Here is a tiny trained network, its code and every weight. The questions are about switching its units off for an input and a class, where a switched-off unit gives its printed mean instead of its output.

import numpy as np


def w(rows, s, z=0):
    codes = np.array(rows[::2]) - 128.0
    scale = np.full(codes.shape[1], s)
    scale[-1] = z or s
    return codes * scale


def f(y):
    return y / 2 * (1 + np.tanh(0.7978845608 * (y + 0.044715 * y**3)))


def log_softmax(a):
    a = a - a.max(-1, keepdims=True)
    return a - np.log(np.exp(a).sum(-1, keepdims=True))


def net(x, mask):
    res = np.array(x, float).reshape(1, 5) / 4 @ E
    y = f(res @ A[0][:, :-1].T + A[0][:, -1])
    res = res + np.where(mask, y, B[0][:, -1]) @ B[0][:, :-1]
    return log_softmax(res[-1] @ U[:, :-1].T + U[:, -1])


A, B = {}, {}
E = w([
[46,193,233,104],'x0',
[182,31,238,96],'x1',
[75,64,138,147],'x2',
[253,163,102,4],'x3',
[91,80,15,43],'x4',
],0.0063)
A[0] = w([
[160,190,117,46,196],'n1',
[144,214,89,155,166],'n2',
[107,221,101,137,194],'n3',
[155,63,89,116,200],'n4',
[144,135,138,26,154],'n5',
[167,142,135,6,149],'n6',
[142,67,100,90,188],'n7',
[44,115,181,182,178],'n8',
[197,95,165,149,120],'n9',
[50,195,152,182,252],'n10',
[128,216,104,131,170],'n11',
[62,153,156,192,189],'n12',
[72,57,93,122,175],'n13',
[68,140,183,137,140],'n14',
[154,193,97,146,141],'n15',
[140,48,87,146,171],'n16',
[144,221,64,100,182],'n17',
[180,93,182,173,154],'n18',
[203,112,153,126,166],'n19',
[99,150,101,124,117],'n20',
[144,70,155,157,168],'n21',
[174,55,112,136,202],'n22',
[170,122,136,78,160],'n23',
],0.012,0.0045)
B[0] = w([
[192,128,72,56,215],'n1',
[198,218,149,164,185],'n2',
[155,190,149,131,193],'n3',
[106,128,5,140,192],'n4',
[150,75,126,50,196],'n5',
[173,82,106,58,222],'n6',
[98,79,2,114,186],'n7',
[69,113,209,116,244],'n8',
[171,47,122,198,174],'n9',
[112,175,221,129,254],'n10',
[199,192,178,117,179],'n11',
[89,168,216,100,228],'n12',
[14,142,110,125,191],'n13',
[77,102,166,115,197],'n14',
[178,178,127,148,165],'n15',
[57,142,83,161,185],'n16',
[164,181,120,119,213],'n17',
[159,67,166,231,195],'n18',
[186,64,128,148,186],'n19',
[117,162,111,144,142],'n20',
[104,90,141,228,176],'n21',
[118,98,45,186,189],'n22',
[197,34,93,90,178],'n23',
],0.0079,0.0086)
U = w([
[176,83,104,11,130],'0',
[164,62,131,191,84],'1',
[201,246,146,136,117],'2',
[28,107,63,136,40],'3',
[34,145,254,122,255],'4',
],0.009,0.0012)

Each question gives the input, the list of numbers given to net, and the class t.
The units are the neurons (one row each of A and B). Each row of codes is followed by its name. A weight is (code - 128) times the scale printed after its matrix; where a second scale follows, it is the last column's (A, B and U).
mask holds one flag per neuron, in row order. A switched-off neuron (its flag False) gives its mean, the last column of its row in B, instead of its output. The means were averaged over made-up inputs and are rounded, as every weight is.
A unit's drop is (log p(t) with every unit on - log p(t) with that unit switched off) / (log p(t) with every unit on - log p(t) with every unit switched off).
The circuit of an input: a set's keep is (log p(t) with only the set's units on - log p(t) with every unit switched off) / (log p(t) with every unit on - log p(t) with every unit switched off). Starting from the 12 units with the biggest drops (on a tie, the unit counted first), units are removed one at a time, each time the one whose removal leaves the highest keep (on an exact tie, the one counted first), for as long as the keep stays at least 0.8.
units of the circuit, in order: the units of the circuit, biggest drop first
most important unit: the unit with the biggest drop
k most important neurons: the k neurons with the biggest drops, biggest first
drop when u is switched off: that unit's drop, to one decimal
input [-7,3,7,6,-2], class 1: units of the circuit, in order => n9, n22
input [5,5,-5,5,-7], class 0: units of the circuit, in order => n6, n23
input [2,5,7,6,-5], class 1: units of the circuit, in order => n18, n9
input [-7,-7,5,-2,-8], class 2: most important unit => n2
input [-1,-7,-5,-8,2], class 4: 4 most important neurons => n12, n10, n8, n1
input [-4,-8,-6,6,5], class 2: 4 most important neurons => n2, n17, n11, n15
input [-4,8,6,-3,1], class 3: 2 most important neurons => n13, n16
input [-5,6,7,8,-5], class 1: 2 most important neurons => n18, n9
input [-2,-7,-2,-4,1], class 2: drop when n1 is switched off => 0.0
input [0,-2,0,8,-6], class 0: drop when n1 is switched off => 0.3
input [-4,2,3,-5,0], class 3: drop when n10 is switched off => 0.1
